Look-ups in named tables: a row name and a column name give one cell, copied from the table.

lebeto.tsv
	kar	setad	som
giv	51.81	26.54	55.72
senu	55.91	31.31	16.61
veral	41.37	41.37	41.35
damaduk	41.40	41.42	41.33
nin	79.33	8.81	60.75
bokive	9.43	52.80	16.36
kameb	43.23	22.91	35.29
guvotu	40.99	37.47	43.36
vapun	49.00	19.42	41.96
zomi	39.57	55.57	43.77
gazeri	17.16	52.36	24.24
fizada	43.69	46.92	40.28
bim	42.08	41.24	39.09
kalir	58.99	46.07	41.06

gazeri, setad: 52.36
bim, som: 39.09
zomi, setad: 55.57
nin, som: 60.75
guvotu, setad: 37.47
kalir, setad: 46.07
veral, som: 41.35
kameb, kar: 43.23
senu, som: 16.61
fizada, som: 40.28
fizada, kar: 43.69
zomi, kar: 39.57
giv, setad: 26.54
giv, kar: 51.81
Row with the largest kar: nin

vakub:
,tosoz,zinir,vovamer,gekof
vimer,163,246,26,238
pon,169,123,24,239
taduset,164,236,19,239
mon,172,190,21,236
kob,150,124,68,234
tasan,162,144,20,236
gababe,167,238,22,237

What is the vovamer of mon in vakub?
21
What is the vovamer of tasan in vakub?
20
What is the gekof of mon in vakub?
236
What is the gekof of pon in vakub?
239
What is the tosoz of mon in vakub?
172
What is the tosoz of kob in vakub?
150
What is the gekof of kob in vakub?
234
What is the zinir of kob in vakub?
124
What is the gekof of taduset in vakub?
239
What is the zinir of pon in vakub?
123
What is the zinir of mon in vakub?
190
What is the gekof of tasan in vakub?
236
What is the tosoz of gababe in vakub?
167
What is the tosoz of taduset in vakub?
164

siro:
,dilopif,litaf,nore
nodi,29,17,-60
tagi,33,27,-18
falim,-23,56,-61
zibupu,24,17,-46
gesolo,9,33,-26
redorip,62,-2,-49
vid,55,0,-67
nibeg,24,4,-40
lev,0,24,-25

litaf of vid = 0
dilopif of falim = -23
nore of vid = -67
nore of falim = -61
nore of tagi = -18
litaf of gesolo = 33
dilopif of nodi = 29
litaf of redorip = -2
dilopif of gesolo = 9
litaf of nodi = 17
dilopif of tagi = 33

Table fuz
         radu  gisuram  filefu  fud  nalake
vuluti    163      151     126  178      48
guk       205      197     183  107      87
dufudo    143      151     127  169      51
gegoke    176      113     151  172     154
viv       225      211     195   83      49
rul       136      147     110  207     139
kidigov   192      104     178  128     156
tasi      111      167     142  188     200

nalake of rul = 139
filefu of kidigov = 178
nalake of kidigov = 156
radu of gegoke = 176
gisuram of gegoke = 113
fud of guk = 107
fud of dufudo = 169
radu of vuluti = 163
fud of gegoke = 172
filefu of vuluti = 126
filefu of gegoke = 151
gisuram of rul = 147
Which row has the largest radu? viv

mokapus:
        gipeve  bogemo   zafa    kof  lotip   kuzi  sobomov  fozumop   zodu
voguza   71387   35457  79847  97924  71108  34261    92892     9095  46044
das      31699   37121  47349  79652  30989  63538    42546    41234  39348
dak      53789   40353  68195  53794  26221  33887    79589    30596  53471

kof of dak = 53794
zafa of voguza = 79847
bogemo of das = 37121
lotip of voguza = 71108
kuzi of das = 63538
fozumop of das = 41234
sobomov of voguza = 92892
bogemo of voguza = 35457
kof of das = 79652
zodu of dak = 53471
lotip of dak = 26221
sobomov of das = 42546
zafa of das = 47349
zodu of voguza = 46044
Which row has the largest kuzi? das

laburad =
columns: zozedal, disag, kogote, pek, bebog, kuv, lupir, sofiruz, dem, dav
zamo: [0.01, -0.13, 0.20, -0.09, 0.02, 0.02, 0.07, 0.08, 0.08, 0.12]
kot: [-0.21, -0.07, -0.07, 0.15, 0.27, 0.17, -0.38, 0.07, 0.00, -0.09]
vok: [0.03, 0.33, -0.12, 0.03, -0.19, -0.14, 0.06, 0.01, -0.03, -0.02]
ribebu: [-0.02, 0.01, -0.01, -0.02, 0.00, -0.02, -0.02, -0.03, -0.01, -0.02]
ziz: [0.22, 0.26, -0.09, 0.18, 0.13, -0.04, 0.09, 0.09, 0.20, 0.03]
vafine: [-0.24, -0.10, -0.05, 0.17, 0.25, 0.19, -0.35, 0.07, 0.00, -0.14]
tigo: [0.00, -0.09, 0.16, -0.08, 0.02, 0.00, 0.03, 0.04, 0.08, 0.07]
momu: [0.02, -0.24, 0.35, -0.16, 0.03, 0.02, 0.11, 0.17, 0.19, 0.17]
vepu: [0.27, 0.18, 0.43, 0.29, -0.02, -0.06, -0.23, -0.08, -0.02, -0.01]
bamade: [0.07, -0.19, 0.27, -0.01, -0.75, 0.04, -0.47, -0.14, -0.35, -0.17]
roz: [0.02, 0.17, -0.07, 0.02, -0.10, -0.06, 0.03, 0.00, -0.01, -0.03]
gubesef: [0.43, 0.14, 0.04, -0.36, -0.23, -0.39, 0.23, -0.11, 0.00, 0.16]
bos: [0.07, -0.25, 0.53, -0.27, 0.03, -0.01, 0.07, 0.22, 0.26, 0.30]

What is the bebog of momu in laburad?
0.03
What is the kogote of ziz in laburad?
-0.09
What is the lupir of bos in laburad?
0.07
What is the kuv of momu in laburad?
0.02
What is the kogote of kot in laburad?
-0.07
What is the sofiruz of vafine in laburad?
0.07
What is the zozedal of roz in laburad?
0.02
What is the disag of ribebu in laburad?
0.01

vonun:
columns: kapuli, fupe, nes, lod, fivo, pusam, levem
vamiz: [54, 94, 98, 126, 101, 82, 74]
rog: [54, 110, 90, 162, 48, 60, 62]
mim: [54, 117, 142, 83, 83, 100, 94]
vum: [54, 85, 70, 124, 111, 117, 111]
rofam: [54, 80, 65, 109, 116, 124, 62]
fato: [54, 106, 61, 207, 46, 51, 45]
muz: [54, 95, 84, 115, 98, 95, 79]
doz: [54, 130, 113, 188, 14, 27, 66]
libotis: [54, 73, 26, 164, 93, 104, 38]

doz, kapuli: 54
mim, levem: 94
doz, nes: 113
rog, pusam: 60
rofam, fivo: 116
vum, nes: 70
libotis, pusam: 104
rog, lod: 162
doz, levem: 66
muz, fivo: 98
vamiz, fivo: 101
mim, nes: 142
vum, kapuli: 54
rofam, kapuli: 54
fato, fupe: 106
vamiz, levem: 74
rog, fupe: 110

demovan:
	zefaz	tekob	mudigi	kebog	mok	nizis	madifiv	kovo	beg
bam	-11.605	-39.998	19.336	-15.445	9.066	1.130	-25.279	-1.689	2.456
der	-11.444	-51.101	-12.038	22.131	23.035	10.518	-58.230	-73.113	-32.629
katone	45.513	-1.312	62.256	-30.288	-25.918	-37.303	10.130	18.054	25.511

katone, madifiv => 10.130
katone, mudigi => 62.256
katone, zefaz => 45.513
bam, tekob => -39.998
katone, kovo => 18.054
bam, beg => 2.456
der, mudigi => -12.038
der, tekob => -51.101
katone, beg => 25.511
bam, kovo => -1.689
der, kovo => -73.113
katone, nizis => -37.303
der, beg => -32.629
katone, tekob => -1.312
katone, kebog => -30.288
katone, mok => -25.918
der, zefaz => -11.444
der, mok => 23.035
bam, kebog => -15.445
Which row has the largest tekob? katone

Table lis
fields: suto, vabedeb, pab, turivo, toli, teb, vab
zenem: [85, 183, 140, 106, 136, 197, 191]
bizipok: [116, 112, 97, 156, 73, 91, 221]
lodup: [129, 131, 122, 121, 123, 113, 121]
likor: [132, 118, 113, 126, 122, 120, 125]
tagil: [148, 130, 119, 126, 107, 155, 95]
roluk: [122, 118, 126, 120, 122, 121, 128]
kub: [125, 97, 179, 70, 205, 42, 178]
tul: [158, 149, 105, 117, 130, 67, 129]
lume: [127, 126, 134, 120, 138, 127, 105]
guf: [122, 123, 126, 129, 119, 118, 133]
zug: [113, 126, 113, 108, 109, 110, 123]

turivo of kub: 70
suto of lodup: 129
teb of zenem: 197
turivo of lume: 120
vabedeb of zenem: 183
pab of tul: 105

Table filugeb
	vep	vafel	sinipuz	tizig	navud
tupago	0.645	0.041	0.406	0.710	0.426
bavosev	0.397	0.383	0.360	0.638	0.355
vuk	0.427	0.527	0.491	0.334	0.598
nusuvir	0.515	0.450	0.505	0.737	0.524
tel	0.452	0.547	0.434	0.365	0.404
nal	0.575	0.470	0.466	0.445	0.341
bozuruf	0.477	0.782	0.511	0.543	0.324
risonoz	0.631	0.445	0.742	0.716	0.622
rov	0.655	0.715	0.391	0.325	0.497

tel, vep => 0.452
vuk, navud => 0.598
vuk, tizig => 0.334
bozuruf, vep => 0.477
nusuvir, vafel => 0.450
rov, vafel => 0.715
rov, sinipuz => 0.391
tupago, navud => 0.426
risonoz, sinipuz => 0.742
risonoz, vafel => 0.445
nal, sinipuz => 0.466
Row with the largest navud: risonoz

